(in the rows, 128 means zero)
Each row of numbers stands for one object and depends on some of the facts below. Use the named rows to name the rest.

How the objects are related:
batruk: β 312; α sonem
stusku: β 312
floflari: β 305; α sobi
drode: β 22; λ flapuge; α skekul
retrar: β 22
loklis: β 461
diton: β 22; α dozu
vesubon: β 305
traku: β 305; λ vesubon; α riflam
nosum: β 305; λ klaski; α zotrom
zanik: β 305; α brenal
zotrom: β 461; λ peben
klasta: β 312; λ fogigror
ploplesok: β 22; λ grustol; α bunok
pegevon: β 305
skobratre: β 305; λ zotrom
gritrur: β 461; α klaski
rudruk: β 305; α stamu
zudun: β 305; α tribor
stedo: β 305; α fubrin
grakam: β 305; α floplek
nutus: β 461; λ damas; α skiflu
dapam: β 305
kazem: β 461; α volin
dager: β 312; α griva
trodru: β 305
lofir: β 305; α zudun
stazetrur: β 305; α zomon
zisimuk: β 22
rago: β 305
brenal: β 305
balodru: β 305; λ riflam; α stazetrur
soken: β 305
skaplak: β 312; α saden
kletri: β 461; α dezu
trasto: β 22; α flobu
gupigom: β 305; α bibrul
togan: β 22; α luful
boplum: β 461; α plugram
bunok: β 461
nukla: β 305; α vesubon
bezoku: β 305; λ zanik
fogigror: β 305; λ gupigom
flobu: β 312; α tama
kekloso: β 22
floplek: β 305
lutotur: β 305; λ stono
mutre: β 305
skifon: β 305; λ sigur
plase: β 312; λ skifon; α vovi
dozu: β 305
masto: β 305; λ loklis
drema: β 461; α nutus
bonuk: β 22
tama: β 305; α limas
vosteve: β 461
plugram: β 461; α vadrar
truze: β 312; α mozo
vadrar: β 461; λ vatra
gigetor: β 461; α tridrur
laflak: β 312; α nukla
votrus: β 461; α brezen
skiflu: β 305
mobres: β 305; λ skaplak; α boplum
bibrul: β 461; α batruk
plomu: β 22; α kazem
grebem: β 461; λ klasta; α soske
drodrelak: β 312; λ drota
brezen: β 305; α pegevon
stubre: β 461; λ stamu; α peben
fubrin: β 312; λ retrar; α vatra
dubrek: β 305
gradur: β 312
dezu: β 305; λ goratram; α plomu
nonok: β 305; α drode
peben: β 312; λ ploplesok
zomon: β 305; α trufluk
flonuflas: β 305; α stubre
driklol: β 305; λ zisimuk; α lofir
soske: β 305; λ bezoku; α drema
skimor: β 305; α bonuk
riflam: β 461; λ soske
klabi: β 305; α griklo
volin: β 461; λ skimor
velan: β 461; λ tribor
nuzo: β 461; λ niflu
drota: β 305
tofles: β 305; λ skagral
brukipla: β 305; λ skekul
damas: β 461; λ drodrelak; α drostik
refim: β 305; α rago
skizes: β 461; λ rudruk
stono: β 461; λ rutra; α nuzo
dridu: β 461; λ dozu; α gupigom
sovosto: β 305
vovi: β 461; α velan
griva: β 305
rutra: β 461; λ masto; α traku
griklo: β 305; α skizes
foper: β 312
tridrur: β 461; α driklol
trilubrir: β 461; λ drode
niflu: β 22; λ drema; α varestes
sigur: β 305
zister: β 305; α nonok
drostik: β 461
trabes: β 305; λ mutre
drirer: β 305; λ volin; α mutre
vuskor: β 312; λ brabriklam; α gime
mozo: β 305; α dager
mistegro: β 305; α goratram
plabrutro: β 461; α stusku
sobi: β 312; λ boplum; α trodru
trufluk: β 305; α rudruk
kegis: β 461; λ dapam
gime: β 305; λ nutul; α zisimuk
tribor: β 461
flapuge: β 22; λ zuzu
nutul: β 305; λ varestes
skoge: β 461
goratram: β 461; λ kegis; α flonuflas
fenu: β 461; α flapuge
sonem: β 22; α nosum
teskudres: β 305; λ gradur
brabriklam: β 312; λ klabi
britarul: β 305; α kletri
trekil: β 461; α drota
vatra: β 305; λ plase
luful: β 305
limas: β 312
dreler: β 461; α vosteve
poskir: β 461; λ nutus
skekul: β 305; λ skobratre; α refim
stoser: β 461; α sovosto
stamu: β 305
klaski: β 305; λ nonok; α dapam
vegaluk: β 312; λ trabes; α floflari
zuzu: β 305
varestes: β 461; λ stubre; α togan
stabus: β 305; α dubrek
grustol: β 305
skagral: β 312; α kekloso
saden: β 22
skobrin: β 312; λ mobres
pledrel: β 305; α mobres

Some objects and their rows:
[134 161 139 125 135 133 131 130 100 124 129 191 171 126  92 111  60 144
 128 100 144 129 142  83 144 116 145 134 158 131 114 139 138 104  90 164
  85 119 105 147 129 147 115 106 191 147 131 113 153 135]: diton
[121 158 124 146 109 122 138 153 106 115 112 145 108 126  92 139  74 103
 107 152 115 118 143 104 130 140 146 125 142 126 150 136 136 163 139 129
 135 145 119 130 133 138 142 100 125 126 137 129 121 128]: griklo
[132 142 142 121 123 120 149 139 130 109 136 113 119 134 141 135 123 124
 125 132 116 132 142 141 122 125 138 120 127 123 128 141 114 146 126 131
 138 124 141 122 117 116 136 122 114 112 103 159 138 132]: rago
[130 143 140 121 125 123 148 144 124 109 136 120 121 133 133 128 112 127
 119 133 119 134 143 128 122 125 144 121 135 119 124 142 113 148 122 131
 135 122 141 123 122 117 126 118 116 112 105 148 144 131]: trodru
[127 138 134 128 123 124 135 122 123 121 128 130 124 126 121 129 112 129
 129 128 118 128 140 123 130 133 129 122 135 136 131 138 125 140 117 134
 121 129 134 123 129 129 131 119 128 127 114 135 134 124]: zuzu
[130 105 122 136 118 138 128 128 131 150 114 116 152 108 119 155 142 113
 158 151 128 116 123 146 133 154 119 151 105 134 143 117 136 102 174 112
 126 138 114 147 120 151 133 105 147 164 136 103 123  95]: balodru
[118 136 121 125 124 126 141 143 123 114 142 106 100 133 134 130 117 127
 107 147 107 128 139 127 118 140 133 109 135 124 139 140 112 164 130 124
 138 135 150 113 126 119 125 115 100 113 109 148 130 125]: dubrek
[135 137 135 127 121 118 134 117 129 120 129 124 126 130 133 135 123 132
 135 129 114 127 138 140 128 132 126 121 123 145 132 136 123 141 117 135
 122 127 132 126 119 131 140 126 126 124 108 152 128 127]: refim
[120 104 132 123 124 138 120 111 134 137 121 103 142 112 128 131 153 115
 134 129 130 122 125 135 126 127 107 147 111 117 124 116 118 107 155 109
 146 124 130 128 129 125 111 129 128 130 138 104 129 133]: fogigror
[139 101 126 134  91 126  96 113 152 106 135 171 155  75  88 154 185 132
 146 149 118  80 104 151 131  55  42 153 199  71  97  83  57 146 139  91
 115  61  93 133 112  83 118 172 122 114 117 100 128 150]: masto
[124 149 132 124 123 126 149 149 118 111 135 120 118 129 124 128 103 121
 110 143 119 130 145 116 122 129 146 121 136 115 129 143 116 155 127 130
 135 130 141 122 122 118 123 109 115 113 113 142 142 131]: mutre
[133 117 141 119 122 132 126 113 135 129 122 114 143 121 135 134 141 122
 140 122 129 126 128 146 129 120 119 141 109 128 126 120 121 115 141 123
 139 116 122 129 120 133 126 131 135 128 126 125 131 135]: driklol
[140 149 145 141 116 111 124 120 120 124 117 168 144 129 111 128 102 128
 150 115 133 128 130 123 146 127 149 146 140 143 121 132 151 115 106 136
 100 128 116 152 131 149 159 125 153 139 129 138 121 126]: skaplak
[116  98 131 131 126 137 109 119 135 141 136 108 144 114 136 122 165 113
 136 131 139 124 111 135 130 121 114 160 113 105 114 112 126  96 156 102
 139 126 139 142 136 130 116 136 128 131 155 103 120 131]: klasta
[158 127 117 162 144 153 117 166 122 101  77 125  90 160 181 111 137 173
  43 110 171 153  58 209 135  61 250 120  95 125 143 115 123 132 193 168
 175  78  38 124 116 131 122 154 105 123 110  86  64 178]: peben
[125 127 121 136 132 124 115  99 122 135 141 150 136 126 125 107 110 155
 139 119 122 132 126 118 140 135 128 124 141 146 117 135 140 125  88 140
  78 127 138 132 137 143 133 127 141 139 121 130 123 118]: skagral
[129 147 124 122 139 125 148 166 128 119 143 135 109 143 130 123 112 131
 115 137 133 138 136 108 119 129 147 109 147 111 125 141 130 153 113 132
 131 135 139 124 127 108 122 125 111 112 126 145 143 126]: vosteve
[138 139 125 127 134 116 136 140 134 125 133 143 117 142 132 129 124 135
 134 128 130 134 133 125 126 136 131 110 138 136 131 134 138 143 107 136
 117 137 129 128 126 123 142 138 120 126 125 149 130 122]: boplum
[143 137 126 129 133 114 125 117 138 135 118 156 130 140 126 134 126 137
 152 118 132 131 131 129 136 136 120 119 134 156 130 128 151 128  98 143
 104 132 113 131 125 136 153 145 139 138 129 142 126 117]: gigetor
[141 152 141 118 137 114 153 162 136 113 136 138 116 146 140 133 128 128
 129 127 136 141 137 130 121 122 149 116 138 115 123 138 131 143 115 133
 139 128 134 133 118 108 140 136 114 112 117 162 141 132]: tribor
[144 142 135 126 134 113 140 140 137 124 129 147 124 143 133 134 127 133
 139 121 134 135 135 129 128 126 138 117 135 137 127 134 141 134 106 138
 121 130 123 133 122 123 146 141 128 126 123 152 134 127]: tridrur

Rows to name:
No name comes twice in this set of rows, the named rows included.
[128 129 126 125 132 135 123  94 121 135 125 144 144 121 117 115 103 149
 140 117 119 130 141 116 138 136 119 118 133 154 123 136 131 126  93 145
  90 124 122 119 128 143 121 119 148 138 115 122 138 117]	britarul
[138 137 122 131 130 123 115 111 120 130 138 155 133 133 121 132 114 148
 129 112 117 122 128 124 136 134 114 116 136 153 134 133 134 123 104 150
  99 132 125 129 127 148 142 128 156 144 122 143 118 125]	trasto
[134 118 115 131 129 134 140 124 128 144 137 128 140 115 127 143 124 149
 159 145 110 128 137 140 132 170 123 121 124 151 139 139 136 125 127 133
  88 139 137 136 118 147 136  97 140 166 101 131 138  75]	zanik
[126 118 127 119 138 132 134 157 140 130 134 112 125 133 145 128 157 114
 122 131 144 134 118 134 115 120 126 131 120 102 123 123 123 122 149 113
 159 125 132 130 126 107 115 144 113 114 144 124 135 136]	nuzo
[135 142 123 129 136 117 138 144 130 125 131 147 117 141 125 127 119 135
 129 127 132 134 132 120 127 135 135 112 145 130 131 135 138 143 109 133
 121 136 125 128 130 123 138 135 120 125 127 144 132 121]	skoge
[130 142 126 119 140 129 129 130 118 123 152 149 138 133 126 119 108 152
 118 110 125 131 131 110 129 124 132 116 144 130 118 139 121 122 101 150
 105 124 137 126 125 130 119 119 151 131 114 140 138 132]	plomu
[135 143 143 151 127 111 133 132 118 111  92 148  94 135 113 135 130 162
 103  94 128 146 133 131 131 137 160 135 175 136 129 126 133 127 121 129
 135 124 134 112 158 104 136 126  90 135  93 114 128 106]	flonuflas
[117 106 117 130 121 142 108  97 127 146 115 117 145 114 116 126 134 119
 138 135 124 116 123 131 133 134 104 138 110 139 134 115 128 113 143 123
 126 128 114 125 130 146 118 127 142 142 146  97 120 126]	drirer
[122 125 118 128 127 127 127 115 128 127 135 114 111 127 129 129 129 139
 126 137 106 125 136 129 125 141 116 111 131 142 136 136 121 147 116 128
 115 135 145 113 130 128 128 122 114 125 111 138 127 116]	gupigom
[117 131 110 145 124 126 111 113 117 136 139 146 119 125 113 115 100 137
 129 141 113 123 125 111 138 144 124 120 140 144 134 135 143 141 103 131
  89 143 135 132 140 150 142 117 133 139 135 130 110 115]	laflak

The same objects again, as new rows of numbers:
Some rows with their names:
[126 166 121 111 116 132 123 111 123 105 165 137 133 111 140 127 146 132
 141 128  88 119 133 107 127 105 136  68 125 113  79 107  98 144 140 120
 136]: dridu
[120 108 135 134 119 124 147 145 126 149 112 119 110 137 120 123 113 136
 123 122 151 133 124 157 143 139 113 181 113 129 156 145 151 125 122 129
 134]: luful
[120 116 130 134 116 121 142 147 126 146 115 116 110 134 120 118 110 132
 122 122 146 137 129 156 143 145 106 178 114 135 157 144 148 121 121 129
 132]: dapam
[110 111 126 127 120 125 140 149 129 143 112 111 114 135 119 122  98 124
 124 117 147 138 128 164 144 150 100 175 122 138 148 155 147 128 119 123
 125]: skiflu
[157 127 130 129 174 115 110 110 144 141  96 137 132 177 127 118 116 140
 107 145 118 145 126 113  97 136 104 146 174 132 124 104 109 131 113 144
  99]: skaplak
[133 153 136 132 119 135 110 109 112 109 152 127 113  91 145 135 144 112
 138 130 117 123 129 116 114 129 143  74 113 114 108 118 109 111 124 111
 135]: trilubrir
[111 130 114  95 131 111 115 130 108 147 119 100  94 120 146 138 103 101
 140 114 150 135 109 189 133 135 119 165 140 117 133 111 152 110 106 121
 112]: bunok
[123 132  99 123 160 131 127 151 148 132 101 117 145 152 118 123  90 122
 101 123  89 146 142 141 118 139  58 126 164 169 117 146 111 156 141 142
 102]: klabi
[139 156 136 137 111 144 116 117 113 100 157 122 110  95 141 125 128 114
 150 127 123 127 119 122 114 122 148  64 125 126 102 121 102 103 113 120
 146]: poskir
[120 114 133 134 118 122 144 145 125 146 114 121 114 137 119 118 113 135
 126 121 150 132 128 154 146 142 110 186 111 130 153 146 148 124 121 130
 133]: pegevon
[116  25 112 110 122 161  98  58 118 110  79 114 148  25 154  82  91  80
 123 160  92  95  90  82 105  87 111   7 100  45 102 158 169 119 123 107
 159]: stubre
[142 137 150 128 125 134 102  99 154 102 142 140 141 125 125 129 121 129
 146 150 131 133 141  81 104 135 165  94 124 123 113 136 114 119 124  98
 125]: brabriklam
[120  75 110 138 156 159 152 152 145 129 105 139 166 113  87 153 126 110
 100  99 131 125 110 139 124 102 114 102 168 119 123 130 150 180 134 144
 163]: mistegro
[125 104 132 137 126 169 117 111 124 102 146 129 131  57 118 168 139  77
 134 104 137 117 119 111  99 127 151  18 125  90  99 129 123 132 115 101
 171]: goratram
[128 116 147 109 126 117 124 111 146 144 109 126 116 162 122 127  98 140
 141 134 165 136 124 136 128 147 126 193 132 105 136 128 141 122  96 114
 121]: stusku
[129 123 105 132 143 107 137 150 133 135 118 136 149 133 120 122 138 144
 112 129 107 135 104 141 139  94 147 154 157 151 142 108 154 147 162 154
 112]: britarul
[107 125 123 115 115 122 138 152 135 141 110 111 119 140 119 121  90 128
 130 123 139 142 128 168 145 146  97 180 120 147 148 156 147 128 126 122
 118]: vesubon
[131 118 124 142 144 131 140 144 128 144 107 123 120 149 119 117 114 134
 107 122 121 135 136 142 131 143  83 157 138 143 141 142 126 136 127 142
 121]: stazetrur
[141 172 129 141  94 158 121 132 122  77 163 107 112  96 132 111 100 115
 169 124 128 146 101 128 107 125 155  35 143 141  89 137  90  92  98 123
 150]: nutus
[123  83 125 132 125 127 129 119 119 151  79 107 112 127 135  81  86 129
 111 145 125 131 127 138 135 145  68 166 108 122 154 164 148 111 117 130
 119]: stamu
[131 126 143 123 125 128 139 116  99 158 121 114  72 143 141 117 130 128
 122 118 155 115 121 153 134 149  84 173 116  83 129 105 119 116  83 135
 149]: drostik

Which object is each row?
No name comes twice in this set of rows, the named rows included.
[119 122 118 125 124 121 146 151 133 134 116 128 132 141 119 119 115 144
 122 122 123 136 124 145 148 123 109 167 131 135 138 137 141 144 135 136
 127]	mozo
[112 118 127 125 110 121 144 147 129 144 116 115 117 141 120 118 103 134
 128 118 144 135 127 160 149 141 107 183 114 133 149 151 147 130 124 125
 129]	griva
[115 125 108 125 148 130 128 151 140 139 100 110 128 150 121 124  81 118
 111 124 108 146 145 159 123 156  56 142 148 162 133 164 118 141 127 132
 104]	griklo
[117 153 131 119 123 147  94 117 114 114 132  99  98 105 154 134  93  84
 139 124 121 135 158 143 101 177  83  85 113 135 103 155  95  97 104  92
 116]	skizes
[132 126 125 121 140 119 135 117 104 145 123 127  91 135 136 126 140 131
 119 118 139 118 110 150 133 116 111 154 140  92 123  87 131 132 105 146
 143]	tridrur
[137 113 119 143 145 128 153 140 127 137 117 142 141 144 109 115 145 150
 104 126 111 126 120 123 138 105 114 145 146 129 132 112 132 154 144 156
 137]	zister
[112 131 112 118 128 120 138 150 137 135 117 118 136 144 119 122 105 134
 124 120 115 141 129 157 143 129  99 165 137 150 135 142 136 143 138 131
 115]	nukla
[122 146 137 137  97 140 131 133 141 102 154 132 142 105 120 120 125 134
 140 135 103 129 149 104 136 126 139  89  95 140 115 162 116 129 152 107
 140]	nosum
[121 130 101 103 145 116 130 127 118 132 129 126 126 125 132 137 134 128
 124 113 118 126  96 156 138  92 131 131 167 106 107  80 140 151 129 146
 130]	dreler
[111 119 122 101 120 120 129 128 112 144 124 110  96 116 137 141 114 110
 140 109 161 127 104 179 139 128 123 166 129 100 129 108 157 124 102 122
 137]	vosteve
[144 117 130 140 153 123 125 118  95 153 117 125  87 131 144 128 148 125
 111 122 141 119 105 148 123 124 118 153 145  99 136  83 133 114 100 151
 133]	vovi
[126  55 112 101 105 122  83  37 105 117  83 111 137  34 185  27  92 115
 134 202  57  97  90  56 125  74 110  40  74  56 105 152 157  88 143 116
 123]	varestes
[113 143 116  92 119 115 138 124 113 140 132 118 104 137 136 121 116 137
 134 115 127 121 118 158 148 119  99 155 136  96 104  97 128 145 110 135
 133]	bibrul
[119 116 124 136 127 117 133 148 125 143 108 110 115 135 123 122  99 121
 122 122 145 142 127 161 136 150 102 178 124 147 159 149 149 118 123 126
 119]	mutre

